Below are the code and all the weights of a small trained network. Each question names an input and a class and asks about switching units off, where a switched-off unit gives its printed mean instead of its output.

import numpy as np


def w(rows, s, z=0):
    codes = np.array(rows[::2]) - 128.0
    scale = np.full(codes.shape[1], s)
    scale[-1] = z or s
    return codes * scale


def f(y):
    return np.maximum(y, 0)


def log_softmax(a):
    a = a - a.max(-1, keepdims=True)
    return a - np.log(np.exp(a).sum(-1, keepdims=True))


def net(x, mask):
    res = np.array(x, float).reshape(1, 4) / 4 @ E
    y = f(res @ A[0][:, :-1].T + A[0][:, -1])
    res = res + np.where(mask, y, B[0][:, -1]) @ B[0][:, :-1]
    return log_softmax(res[-1] @ U[:, :-1].T + U[:, -1])


A, B = {}, {}
E = w([
[99,28,105,35,91,75,30,145,246],'x0',
[231,5,183,185,85,183,109,206,93],'x1',
[65,2,88,36,154,199,159,45,70],'x2',
[114,106,25,248,193,139,45,121,129],'x3',
],0.0077)
A[0] = w([
[111,63,47,38,129,213,140,35,50,11],'neuron 0',
[117,77,92,137,163,91,54,111,195,112],'neuron 1',
[64,206,70,50,157,102,147,63,126,56],'neuron 2',
[150,173,244,3,82,115,227,132,108,96],'neuron 3',
[153,157,73,196,228,178,142,116,61,172],'neuron 4',
[137,126,192,76,52,114,207,145,125,127],'neuron 5',
[149,214,194,195,160,146,214,120,74,52],'neuron 6',
[121,87,112,57,106,68,64,162,221,8],'neuron 7',
[174,12,174,147,52,174,127,196,78,57],'neuron 8',
[90,83,104,92,154,143,138,91,81,106],'neuron 9',
[72,150,84,97,171,40,195,58,152,81],'neuron 10',
[62,85,97,79,143,151,144,80,121,66],'neuron 11',
[120,201,120,142,115,10,137,152,154,105],'neuron 12',
[115,134,139,149,129,177,182,71,47,29],'neuron 13',
],0.0064,0.0018)
B[0] = w([
[210,224,136,190,47,54,24,141,162,237],'neuron 0',
[49,70,137,50,109,99,139,129,77,208],'neuron 1',
[182,70,146,180,185,196,161,99,217,227],'neuron 2',
[91,39,45,138,149,78,63,161,72,255],'neuron 3',
[24,81,94,74,112,126,126,142,89,229],'neuron 4',
[165,64,34,131,163,109,90,186,101,211],'neuron 5',
[66,112,151,66,33,223,89,101,108,241],'neuron 6',
[64,120,197,1,84,203,105,118,160,225],'neuron 7',
[164,121,144,205,181,212,200,93,218,248],'neuron 8',
[179,214,132,199,90,76,127,112,136,188],'neuron 9',
[155,58,108,207,151,199,211,78,188,213],'neuron 10',
[179,147,176,144,109,102,111,108,150,196],'neuron 11',
[195,139,161,205,137,143,77,128,187,214],'neuron 12',
[80,168,178,70,70,190,84,118,115,190],'neuron 13',
],0.0065,0.0078)
U = w([
[49,127,217,47,65,191,139,124,109,21],'0',
[211,212,183,180,68,94,88,141,141,156],'1',
[181,83,167,171,218,195,239,112,159,75],'2',
[84,61,2,132,165,93,108,166,75,171],'3',
[124,146,144,103,161,83,194,137,90,251],'4',
],0.0092,0.003)

Each question gives the input, the list of numbers given to net, and the class t.
The units are the neurons (one row each of A and B). Each row of codes is followed by its name. A weight is (code - 128) times the scale printed after its matrix; where a second scale follows, it is the last column's (A, B and U).
mask holds one flag per neuron, in row order. A switched-off neuron (its flag False) gives its mean, the last column of its row in B, instead of its output. The means were averaged over made-up inputs and are rounded, as every weight is.
A unit's drop is (log p(t) with every unit on - log p(t) with that unit switched off) / (log p(t) with every unit on - log p(t) with every unit switched off).
The circuit of an input: a set's keep is (log p(t) with only the set's units on - log p(t) with every unit switched off) / (log p(t) with every unit on - log p(t) with every unit switched off). Starting from the 12 units with the biggest drops (on a tie, the unit counted first), units are removed one at a time, each time the one whose removal leaves the highest keep (on an exact tie, the one counted first), for as long as the keep stays at least 0.8.
circuit, biggest first: the units of the circuit, biggest drop first
most important unit: the unit with the biggest drop
top k neurons: the k neurons with the biggest drops, biggest first
drop when u is switched off: that unit's drop, to one decimal
input [-7,8,-6,7], class 2: circuit, biggest first => (neuron 0)
input [7,-4,-7,-1], class 0: top 2 neurons => (neuron 7; neuron 0)
input [0,1,7,7], class 1: circuit, biggest first => (neuron 0; neuron 9)
input [6,-6,8,-1], class 1: top 3 neurons => (neuron 0; neuron 9; neuron 11)
input [8,3,4,7], class 0: top 4 neurons => (neuron 7; neuron 3; neuron 1; neuron 5)
input [0,-5,1,4], class 2: top 3 neurons => (neuron 3; neuron 2; neuron 10)
input [-3,-5,-3,-6], class 3: top 2 neurons => (neuron 3; neuron 8)
input [-8,8,-8,-7], class 0: top 2 neurons => (neuron 6; neuron 0)
input [-3,2,-2,1], class 4: circuit, biggest first => (neuron 0; neuron 2; neuron 12)
input [-2,1,-5,-6], class 3: top 3 neurons => (neuron 3; neuron 5; neuron 0)
input [3,-7,-3,-6], class 2: top 2 neurons => (neuron 2; neuron 10)
input [-2,1,2,1], class 4: top 4 neurons => (neuron 7; neuron 6; neuron 3; neuron 12)
input [-7,5,-6,-8], class 3: top 3 neurons => (neuron 3; neuron 5; neuron 7)
input [2,-6,-2,-6], class 2: most important unit => neuron 2
input [5,-2,-5,-3], class 0: top 3 neurons => (neuron 7; neuron 0; neuron 9)
input [8,5,0,8], class 0: circuit, biggest first => (neuron 7; neuron 3)
input [-1,1,3,-6], class 3: circuit, biggest first => (neuron 3; neuron 5)
input [7,5,1,6], class 0: top 2 neurons => (neuron 7; neuron 3)
input [-1,-2,-5,-8], class 3: top 2 neurons => (neuron 3; neuron 5)
input [1,-2,5,-7], class 3: circuit, biggest first => (neuron 3)
input [1,-6,-4,-7], class 3: top 2 neurons => (neuron 3; neuron 8)
input [-7,-3,-2,-8], class 3: top 3 neurons => (neuron 3; neuron 5; neuron 7)
input [0,-7,-4,-3], class 2: drop when neuron 0 is switched off => 0.1
input [-5,-2,3,4], class 0: drop when neuron 5 is switched off => 0.2
input [1,3,5,2], class 1: drop when neuron 0 is switched off => 0.3
input [-2,7,8,5], class 1: drop when neuron 7 is switched off => 0.0
input [2,7,-3,-6], class 2: circuit, biggest first => (neuron 8)
